(in the rows, 128 means zero)
Here are made-up objects, facts about them, and rows of numbers that follow some of those facts. Name the object behind each unnamed row.

There are 4 kinds of fact about the objects: kugi, plelama, lega, valel.
viskagri kugi:flepem plelama:b valel:zuvek tedu
rili kugi:grodrom plelama:i lega:mokik delabul bolim risto tatafir valel:delabul zuvek fluva sebo gruklel
flifli kugi:kedrus plelama:c
ruvuk kugi:kegugrel plelama:a lega:kegriste dekugrar
digik kugi:fitun plelama:k
ragi kugi:kagin plelama:c lega:gaplel skena valel:klupas bogrim sadre
gristik kugi:drunebul plelama:f lega:skizanis
kistovus kugi:bebil plelama:g lega:plido dregrar valel:doskim poder pluremo gamami
kudin lega:grame
drotrer lega:gubek valel:busek gadum dupleflin fuvebu stedrikes
klivopa kugi:datu plelama:m lega:replu
skoplu kugi:grodrom plelama:g lega:kegugrel dabi
lubul kugi:fitun lega:sadre riflus valel:grages skostevin gaplel ruvuk stugok keful dupleflin dekugrar
raka kugi:fiflu plelama:p lega:kagin valel:bolim duflo skebik
taplum kugi:datu plelama:a
grubrutre kugi:fiflu
safekla kugi:dabi plelama:f lega:baner
sanon kugi:zuflum
rastak kugi:dabi plelama:k lega:pugik
rafupe kugi:bebil plelama:m lega:plodral valel:kadra dregrar kedrus kudosku fiflu
pluremo kugi:baner plelama:j lega:fifu gregom klupi
leme kugi:kedrus plelama:g lega:dralo zuflum valel:dregrar zuvek daratrer stugok safekla drasel
keful kugi:drunebul plelama:o
graklon kugi:vopes lega:gruba stedrikes valel:gruba gugrir bebil
grodrom lega:platos skizanis zuflum
draplifar kugi:grelumun plelama:j
kivoge kugi:pligrostes plelama:g
drune kugi:poder plelama:d lega:stugri drasel
grulen kugi:graki plelama:p lega:fogar daru valel:skegrik rozin plido dralefim
drito kugi:pegis
replu kugi:ludura plelama:d lega:flebruras
flebruras kugi:kedrus plelama:d lega:zule nudrin
gubek kugi:graki plelama:s lega:grages
bugra kugi:skaple plelama:d lega:segram fuvebu
fotak kugi:skaple lega:kegriste
skena kugi:besi plelama:c valel:bolim soru lamos biflimos gridrem kudin
datu valel:kadra tedu draplifar grubrutre
soru kugi:pligrostes plelama:c
briber kugi:fitun plelama:r lega:ruvuk daratrer flamar rafupe valel:soru dralo gristik keklek
besorak kugi:skupi plelama:e lega:segram gubek gregom
graki lega:gubek valel:drune drito
sutru kugi:traba plelama:g lega:zuflum
grobun kugi:vopes plelama:h lega:pluremo valel:tatafir klivopa stakol kudin grubrutre
rumo kugi:skupi plelama:p
dralefim kugi:zuflum plelama:o
bestun kugi:datu plelama:c
pema kugi:kagin plelama:f
baner valel:poder brusufi riflus poduk
grakle kugi:visus
kivo kugi:trogro plelama:j lega:pugik dupleflin
keklek kugi:plifudru lega:dubi fluva
tegul kugi:fiflu plelama:l valel:fotak kadra
tatafir kugi:plifudru plelama:a lega:gaplel
stupla kugi:grelumun
stugri kugi:visus valel:delabul flamar klilo pema dogri
grame kugi:visus lega:limik
zule kugi:pegis plelama:a lega:skebik
klegrastes kugi:fitun lega:delabul bebil grakle
duflo kugi:trogro plelama:e lega:kegriste stibrese dralefim
dogri kugi:pegis plelama:c
brusufi kugi:visus plelama:a
kitrum kugi:dabi plelama:d lega:skena
drigroplor kugi:drunebul plelama:e lega:risto valel:klupas ruvuk fluva gruklel
bogrim kugi:grodrom plelama:k lega:kivo gamami
fuvebu kugi:rozin plelama:h lega:vopes
flepem lega:drunebul
sebo kugi:gruklel plelama:d lega:dregrar
zuvek kugi:drunebul plelama:j lega:ligron
kegugrel lega:fifu zuflum
fluva kugi:drunebul lega:raka
skizanis kugi:robas plelama:f lega:dekugrar
rustugrom kugi:grodrom plelama:r
doskim kugi:poder plelama:b
fogar kugi:poder plelama:h
fifu kugi:drotrer plelama:j
grelumun lega:klupas daratrer flamar
tedu kugi:besi plelama:o
kudosku kugi:trogro plelama:k
soklikul kugi:vopes plelama:b
dupleflin kugi:robas plelama:g
gamami kugi:baner plelama:i
pedras kugi:dabi plelama:e
poduk kugi:besi plelama:h lega:raka
dralo kugi:poder lega:kagin raka vopes
plido kugi:kudin plelama:q lega:baner
tizim kugi:vopes plelama:c
gadum kugi:baner plelama:o lega:pazinor
biflon kugi:kedrus plelama:h lega:gronun
skebik kugi:lapi plelama:i lega:kudro
resobi kugi:flepem plelama:a lega:grages valel:trafal pedras stugok dekugrar klegrastes
trogro lega:gristik valel:bogrim rozin brusufi sadre flobon flepem stibrese
kegriste kugi:skupi plelama:r lega:zuflum
gronun kugi:graki plelama:n lega:luklupok
lapi valel:stugok
bradran kugi:traba plelama:b
livor kugi:fiflu plelama:c lega:dupleflin
graklive kugi:zuflum plelama:i
gugrir kugi:baner plelama:c lega:drigroplor mapo
pligrok kugi:flepem
busek kugi:datu plelama:i lega:limik sanon
brafli kugi:fiflu plelama:q lega:gridrem valel:risto flepem flifli
luklupok kugi:traba plelama:k lega:sadre vopes poduk valel:soru visus lamos brebremul gugrir klivopa
seska kugi:skupi plelama:i lega:raka
bolim kugi:flepem plelama:q
klupi kugi:drotrer plelama:r valel:kadra sadre stedrikes
delabul kugi:grodrom plelama:s lega:skebik
gruba kugi:datu lega:vezalis
statrim kugi:kegugrel plelama:s lega:kegriste valel:mokik drune
gitrem kugi:grelumun plelama:r lega:mokik kegriste valel:zazol pluremo rustugrom gruklel
brogur kugi:kegugrel plelama:b
dabi lega:ruvuk
vopes lega:mokik klupi valel:poder grelumun sebo keful dralefim
ligron kugi:kudin plelama:l valel:rastak
domil kugi:besi
nuvufa kugi:zuflum plelama:e valel:grodrom kedrus biflon flobon
ludura lega:plido valel:bogrim fitun pugik fuvebu grubrutre
flobon kugi:fitun plelama:l
labol kugi:kedrus plelama:j
daru kugi:grelumun plelama:a valel:zazol stupla skizanis bradran zuflum
skostevin kugi:kudin plelama:i
stakol kugi:trogro lega:fuvebu
zuflum lega:fifu
gaska kugi:skupi plelama:s valel:gridrem
mapo kugi:lapi plelama:r lega:fiflu
drasel kugi:rozin plelama:o lega:drunebul statrim
gresu kugi:poder plelama:j lega:gadum
maguk kugi:robas plelama:l lega:zuvek raka poduk
roklam kugi:grelumun plelama:d valel:flepem fogar bradran
brebremul kugi:traba plelama:n
plifudru valel:pedras fluva rumo
gaplel kugi:kedrus lega:delabul sanon dupleflin
flamar kugi:kegugrel plelama:k lega:bebil
floster kugi:kudro plelama:l lega:kadra rafupe valel:rozin fluva domil tizim gristik
nudrin kugi:kudro plelama:b lega:fifu
platos kugi:fiflu plelama:g
ligrur kugi:drunebul plelama:d valel:plosto gugrir kivo zuflum
plosto kugi:fitun plelama:i
biflimos kugi:fitun plelama:q lega:gaplel livor
lamos kugi:besi plelama:s lega:ludura stakol
risto kugi:graki plelama:h
grages kugi:pegis plelama:h lega:mokik
dregrar kugi:kedrus plelama:r
vezalis kugi:rozin lega:dupleflin
riflus kugi:graki plelama:b lega:brabregol
rogitom kugi:fiflu plelama:h lega:riflus zuflum valel:fotak zimustun bogrim tralas kadra
kastem kugi:besi plelama:a lega:sadre
stibrese kugi:drotrer plelama:d lega:skena grubrutre
zazol kugi:kegugrel plelama:d
bebil lega:zule rumo skebik
gridrem kugi:graki plelama:a lega:kegugrel
fudrok kugi:kudro plelama:e
fitun lega:kegriste zuflum
daratrer kugi:poder plelama:a lega:gitrem pligrok
gruklel lega:statrim
brabregol kugi:zuflum plelama:g lega:raka valel:grages pugik koril rastak
skupi lega:keklek valel:visus brebremul gristik
mokik kugi:lapi plelama:f
pegis valel:ruvuk gugrir sadre bebil stakol digik
limik kugi:fitun plelama:a
trafal kugi:kagin plelama:d lega:dralo
zimustun kugi:dabi plelama:m lega:nudrin
kagin lega:mokik fitun kegriste
kudro lega:fifu zuflum
klupas kugi:lapi plelama:g
stugok kugi:plifudru plelama:l lega:sanon drunebul
tralas kugi:drunebul plelama:b lega:robas kudro sadre kudin
nustem kugi:besi plelama:e lega:fudrok pedras valel:stupla gridrem tatafir keklek flifli
gregom kugi:datu plelama:b lega:baner gruklel
dekugrar kugi:fitun plelama:h lega:skebik vopes
skegrik kugi:visus plelama:b
pazinor kugi:fiflu plelama:n lega:fiflu valel:tralas bestun gristik
kadra kugi:ludura plelama:e lega:gridrem
plodral kugi:kudro plelama:k lega:grages skebik valel:rozin kedrus drunebul kivoge fuvebu
segram kugi:flepem plelama:l lega:trafal valel:skostevin flobon
stedrikes kugi:gruklel plelama:s lega:luklupok
riku kugi:gruklel plelama:l valel:busek sutru
drunebul lega:fitun fifu
robas lega:safekla
koril kugi:traba plelama:d lega:kistovus gamami
sadre kugi:pligrostes
grokliplon kugi:zuflum valel:delabul domil
klilo kugi:baner plelama:q lega:nuvufa neliplel
pugik kugi:poder plelama:s
neliplel kugi:bebil plelama:l lega:gamami valel:skaple kitrum drunebul dralo digik
dubi kugi:graki plelama:c lega:baner valel:drito draplifar grelumun

Some objects and their rows:
rogitom: [131 184 219  74 163  98 115 186 148 178 128 151 169 149 149  91  58 184
 144 106 152  99 152  99 116  77 166 171  35  98 127 120  87 128]
brabregol: [130 133 191 141 156 117 138 132 134 132 137 127 164 128 109 117 110 124
  87 130 110 118 142 126 146 104 175  94 130 123 144 127  92 132]
grulen: [125 148 174 164 153 105 129 147 133 121 138 141 158 137 107 130 122 134
 131 136 109 119 154 123 150 110 181 101 134 128 135 137  82 160]
gitrem: [129 120 186 133 161 129 124 134 133 124 138 129 167 142 109 119 130 156
  85 136 114 104 136 128 154 108 183  99 118 115 143 124  92 103]
ruvuk: [116 143 173 150 161 126 130 126 139 122 132 136 158 164 119 113 137 132
  89 128 110 124 162 113 150 111 184 122 125 118 136 117  90 128]
kastem: [122 141 177 155 156 123 138 134 131 121 133 125 159 131 105 127 128 129
  96 139 115 124 145 122 153 113 183 101 134 116 140 123  88 141]
fifu: [123 145 174 149 154 111 137 141 137 131 138 142 159 168 112 118 112 108
 115 114 110 131 175 110 143 102 180 130 115 136 136 124  97 119]
domil: [124 142 174 158 153 124 133 148 138 131 139 139 150 140 119 124 128 110
 117 134 103 127 147 118 146 114 186 132 138 129 139 137  83 131]
kedrus: [159 148 165 121 153 141 146  93 139 115 130 135 174 123 148 156 113 111
 203 120  85 111 161 145 139 126 159 151 116 151 141 145  93 103]
gamami: [124 134 186 147 152 123 142 146 148 141 139 136 149 122 126 110  98 108
 130 124  92 125 134 109 142 107 193 139 128 141 142 136  92 115]
drunebul: [153 147 163 119 155 145 144  89 135 131 130 129 176 129 144 160 118 106
 193 113  92 113 170 139 140 122 158 156 106 152 144 138 100  95]
koril: [125 135 183 138 161 131 138 134 147 130 132 121 158 130 123 103 128 143
  96 143 101 114 126 134 146 118 188 116 140 115 147 141  82 138]
taplum: [125 144 178 148 157 116 138 140 134 110 135 134 160 154 114 115 127 137
 119 139 109 119 149 117 149 115 187 109 138 117 134 126  86 133]
stupla: [123 141 171 138 156 121 136 143 143 122 136 141 151 131 123 119 119 126
 124 134 108 123 148 107 146 109 183 137 130 131 138 134  86 139]
brusufi: [118 143 177 149 158 122 142 131 139 108 131 135 156 147 119 111 125 132
 112 135 105 126 147 115 144 117 187 124 138 117 133 123  84 137]
fogar: [122 135 172 157 153 114 135 152 140 127 141 141 148 114 121 116 119 103
 125 129  95 128 147 108 149 103 182 144 137 149 141 147  85 134]
stugok: [120 150 178 149 159 128 134 135 145 149 130 133 156 134 119 117 124 126
 105 126 110 118 140 129 149 111 189 130 125 119 141 129  90 136]

Rows to name:
No name comes twice in this set of rows, the named rows included.
[168 144 173 104 150 133 143  99 135 126 132 130 187 132 131 166 104 105
 194 107 101 103 173 148 134 118 158 132 101 152 141 136 102  86]	vopes
[115 118 163 127 159 129 131 148 138 127 143 144 147 110 124 121 114 123
 113 130 111 122 144  80 154  94 185 154 116 149 138 118 101  90]	skebik
[113 148 173 143 162 123 142 132 135 123 130 129 153 149 117 118 130 126
 110 134 116 120 144 113 156 115 194 127 131 127 135 114  96 124]	tatafir
[121 156 169 161 158 112 130 138 141 131 133 144 154 175 119 115 126 114
 119 125 107 124 164 120 144 113 188 134 125 130 136 135  91 132]	rumo
[119 142 178 170 158 126 127 124 133 123 132 133 156 173 115 114 140 132
  96 131 102 126 155 117 152 115 187 118 131 117 137 126  87 136]	daratrer
[117 138 185 150 158 135 130 121 143 134 130 131 157 137 122 108 121 132
  80 125 100 122 145 121 148 107 178 118 120 117 143 131  90 148]	sutru
[119 144 177 162 153 123 133 146 140 161 136 134 147 107 120 124 111 112
 113 128 102 128 149 118 146 100 180 135 131 136 144 147  89 163]	biflon
[115 154 168 150 157 112 144 146 139 131 129 137 148 125 121 129 108 112
 152 131 112 125 146 110 149 112 190 141 135 136 134 123  90 149]	kivo
[143 139 183 161 150 115 126 165 132 133 148 139 158 151 114 139 115 120
 122 129 118 117 156 130 136 115 193 115 130 121 138 122  89  78]	stugri
[123 148 174 145 157 128 131 135 143 144 133 140 157 136 121 124 118 124
 103 122 109 123 158 114 146 108 180 133 120 127 142 132  89 147]	fotak
[115 137 171 157 155 117 130 145 137 141 140 142 145 128 119 118 112 102
 126 126  99 128 147 110 152 100 189 148 128 152 141 138  94 124]	risto
[125 142 176 152 151 126 138 149 138 157 139 131 149 118 116 121 111 103
 103 124 102 135 154 116 142 101 182 137 132 141 147 146  89 142]	poduk

The same objects again, as new rows of numbers:
Some objects and their rows:
rafupe: [136 148 110  98  94 111 115 139 156 139 173 128 118 127 127 145 130 141
  96  96 149 128  81 157 115 110 142 160 124 173 120 124 131 109  95 125
 147 101 122 166 167 127 131  90  76 126 119 130]
domil: [140 160 125 111 101 117 122 176 134 147 156 124 107 114 139 146 121 139
 107 103 150 145  96 160 107 136 141 149 140 179 124 141 135 107 109 114
 147  77 103 150 173 102 132  92  85 122 149 114]
busek: [131 136 120 102  98 109 129 141 133 134 159 130 118 127 137 144 137 136
  98 103 143 128  83 156 121 130 145 157 137 176 106 139 134 103 109 104
 145  99 112 157 161 122 133  79  84 124 122 133]
rogitom: [114 187 130 107 100 135  51 134 216 136 167 126 147 124 132 147 111 145
 117  96 132 128  81 176  89 145 160 155 153 183 154 118 148  97  98 101
 141 121 125 155 135 123 126 120  70 109 104 126]
gridrem: [144 134 119 101 116 120 114 155 130 147 151 133 105 129 134 130 121 150
  84 114 131 126  89 168 121 136 139 143 149 174 123 131 135 106 115 104
 141  98  98 152 170 124 120  68  91 126 134 138]
grulen: [140 153 120 106 104 110 123 160 146 134 155 124 118 122 137 149 126 142
  94 109 151 136  84 162 109 130 144 154 137 179 114 134 136 119 105 118
 143  96 103 161 177 129 125  74  81 115 125 137]
daru: [145 162 123 109 111 113 112 159 145 151 153 121 118 117 132 131 116 137
  84 103 141 131  91 161 106 132 137 152 152 173 121 140 133 118 112 116
 139  96 101 163 178 122 125  82  87 122 133 124]
rustugrom: [136 162 127 105 100 104 130 147 125 142 155 123 111 119 138 134 136 132
 104  88 140 123  92 156 114 132 138 146 148 182 104 147 135 106 106 105
 145  87 113 160 173 123 131  87  85 127 132 118]
rili: [136 177 119 112  96  93 135 163 146 120 159 122 126 120 145 163 133 133
 109 107 157 142  78 163 109 126 144 172 132 176  93 149 135 133  94 116
 149 102 104 161 172 117 123  84  83 112 122 137]
trafal: [132 137 119 102 102 107 132 137 129 126 160 132 120 127 138 140 142 133
 104 100 141 130  80 153 121 133 146 164 133 175  91 144 137 105 109  99
 148 104 113 157 158 125 136  77  80 130 114 134]
biflon: [131 133 119 104 105 123 117 168 137 137 154 128 120 120 133 148 120 141
  95 123 150 142  92 160 112 139 146 148 137 173 129 130 131 100 120 106
 143  92 102 148 160 111 136  81  78 120 136 131]
leme: [153 149 111 111 108 115 128 155 130 126 152 124 120 141 126 141 134 130
 101 110 144 123  77 164 125 130 134 173 135 174 107 150 131 121 103 118
 144 124 114 164 164 129 120  83  67 139 109 133]
flamar: [125 140 125 104 102 114 116 163 139 130 152 129 125 118 135 143 122 138
  93 122 148 141  90 163 110 143 147 145 144 173 122 129 129 102 120  99
 143  97 102 150 156 116 138  78  80 115 132 135]
grakle: [139 154 121 109 106 122 116 167 136 150 158 125 112 116 135 137 119 137
  99 103 143 139  97 160 109 133 141 152 145 178 129 136 132 100 112 112
 146  84 107 149 168 103 132  96  87 127 147 108]
drunebul: [161 154  98 119 116 127 104 178 173 121 161 145 113 112 140 105 140 155
 142 107 130 156  89 150 108 127 131 134 116 174 111 120  96 111 125  97
 124  68  77 125 167 170 129  94  61 142 149 142]
trogro: [155 171  95 116 110 117  91 171 205 121 176 140 126  96 137 109 129 156
 131 102 134 161  83 148  99 109 131 140 110 164 110 107  98 122 115 114
 125  67  78 139 175 177 132  98  65 127 143 138]
kudro: [165 165  96 121 113 129  99 176 180 120 155 147 113 121 140 101 142 159
 150 103 129 152  91 151 103 134 132 133 119 176 117 122  97 112 128  88
 123  82  83 118 158 173 127  98  60 145 143 144]

Which object is each row?
No name comes twice in this set of rows, the named rows included.
[113 178 130 113  89 131  54 122 211 150 177 124 147 117 133 147 115 130
 110  80 127 126  78 157  95 133 161 174 144 172 137 129 148  97 101 110
 142 110 123 164 136 118 140 134  79 116 109 104]	tegul
[141 131 108 113 105 120 114 161 124 134 158 131 127 136 127 139 123 122
  94 120 132 136  80 161 128 127 142 183 131 156 109 143 122 111 117 106
 147 124 110 152 144 105 139  96  71 144 125 116]	stugok
[148 171  98 121 114 109 106 185 176 111 165 143 129  86 145 114 134 145
 142 109 130 165  87 153 106 119 133 143 116 168  96 119  94 115 120  94
 129  65  74 125 164 163 131 103  70 131 154 133]	gruklel
[164 216  91 107 115 100 124 169 133 126 171 133 141 127 112 111 106 144
  68 107 151 147 108 175  97 117 143 164 139 138 114 125 114 118 103 101
 159 150 136 145 129  89 136  80 101 140 130 107]	lubul
[121 139 122  99 101 118 108 156 153 131 157 124 127 120 130 144 123 141
  92 117 156 140  94 159 104 136 149 139 137 177 134 125 131  98 115 109
 142  95 113 156 161 122 138  81  74 113 127 138]	bogrim
[140 132 113 100 118 128 118 170 132 138 167 130 117 105 135 136 113 152
 109 108 138 153  94 162 119 139 144 155 142 177 119 131 152  95 103 112
 153  83 106 150 170 110 119  66  85 128 136 128]	dralo
[146 211 117 101 101 103 129 152 139 129 163 131 143 124 120 111 118 145
  61  99 165 154 121 156  75 139 153 137 153 153 111 129 113 100 128  87
 149 123 125 141 133  94 153  70 114 124 130 113]	digik
[118 139 121  94  92 105 119 129 154 129 164 123 126 126 124 136 138 138
  97  96 153 121  88 154 108 124 144 131 130 184 126 123 134  94 103 114
 143 102 130 169 165 143 139  82  66 117 111 142]	kadra
[150 206 103  95 101  98 135 151 131 128 173 144 131 127 124 115 120 153
  72  93 153 146 114 164  93 121 153 145 140 152 109 118 119  99 108  85
 159 125 130 134 130  90 140  71 119 130 135 114]	biflimos
[141 154 124 108 104 121 116 156 132 153 157 129 110 121 136 133 124 136
  94  99 138 135  93 156 112 133 140 152 147 175 120 139 133 104 115 111
 145  87 102 152 168 110 133  91  91 129 141 113]	bolim
[150 161  95 113 127 125 107 175 172 107 171 146 133  74 129 110 133 142
 136 107 127 160  88 146 107 125 126 146 132 179  99 110  93 101 120  99
 128  61  75 122 161 175 121 107  75 137 144 131]	kagin
[142 138 120 101 116 124  99 153 154 144 156 130 118 120 135 136 112 155
  69 119 141 142  87 163 105 141 147 156 152 168 116 128 140 117 121 109
 137  94  87 157 170 124 122  58 104 111 125 147]	luklupok
[152 163  94 116 114 118  86 169 198 125 176 141 129  98 135 104 129 153
 126 104 129 158  87 149 105 108 129 139 110 159 114 106  95 121 117 110
 124  72  84 137 173 178 132  99  64 133 143 138]	ludura
[162 169 101 123 118 121  90 169 193 137 170 138 125  95 136  98 126 149
 118  96 123 158  89 144  97 115 127 145 125 162 105 119  94 126 128 113
 119  64  70 141 178 175 133 102  75 135 149 125]	pegis
[152 175 105 123 109 114 102 177 182 128 169 138 123  90 144 102 134 145
 139  95 130 164  92 141  96 122 133 136 123 171 102 126  95 116 127 101
 125  55  73 131 170 164 140 106  72 133 157 123]	rozin

Now the same objects, written a new way:
Some objects and their rows:
brusufi: [125 137 133 120 130 134 130 110 126 113 133 128 145 145 131]
klegrastes: [111 146 119 114 107  61 102 158 100  97 145 121  91 139  88]
dubi: [135 116 129 118 153 111 136 163 150  84 108 149 101 128 163]
daratrer: [126 135 124 117 123 137 126 107 124 100 133 135 150 136 136]
nustem: [107 115 122 142 168 137 115 104 127 103 134  92 121 130 142]
kivo: [135 134 109 147 132 139 120 109 130 113 140 130 124 131 128]
raka: [141 119 201 223 207 119 108  96  85 154 134 113 178 143 167]
stedrikes: [107 136 135 115 114 116 140 114 115 104 122 133 119 123 130]
dralefim: [111 139 143  99 128 137 132  99 109 112 132 116 155 147 132]
dralo: [121 125 134 132 113 120 121  95 125 120 142 151 110 126 159]
skizanis: [117 128 104 123 119 117 137 150 140 104 113 173  85 124 135]
biflon: [126 133 110 123 126 128 132 123 135 108 126 150 117 128 138]
dabi: [159 114 149 112  56 156 130 138 133 202 116 117 145 109  90]
skostevin: [ 99 142 131 118 156 132 126  83 115 128 137 106 129 125 114]
pazinor: [ 77 131 191 175 189 126 144 149  82 141  95 116 123 130 156]
roklam: [142 120 119 146 171 120 122 149 151 111 132 126 131 142 155]
ruvuk: [117 135 118 117 124 139 117 116 116 107 127 149 190 132 137]

Which object is each row?
No name comes twice in this set of rows, the named rows included.
[126 134 125 131 117 122 130 126 130 102 125 149 116 127 138]	fuvebu
[105 137 110 137 141 135 114  93 120 118 138 123 165 123 126]	duflo
[ 66 128 117 134 145  51  97 182 112 111 138  93  52 118 108]	briber
[117 134 108 122 130 118 142 152 146 120 116 169  83 131 137]	pema
[133 137 111 142 147 128 125 107 137 117 141 127 140 138 124]	draplifar
[122 134 118 122 124 133 122 121 129 101 118 156 133 127 132]	grages
[113 127 139 134 183 120 122 111 134 111 135  89 142 128 144]	nuvufa
[119 114 132 135 153 114 128 143 133  94 121 122 118 134 149]	grobun
[135 120 126  92  25  57  98 197  94 195 142 114 180 118  38]	fitun
[100 135 155 127 126 114 122  62 104 132 147 117 124 118 145]	seska
[129 135 112 125 131 138 126 112 131  98 128 135 107 122 131]	gaplel
[122 125 110 126 115 124 138 154 144 114 121 171  96 150 136]	soru
[133 135 161 184 154 131 148 162  99 130  93 183 118 146 139]	livor

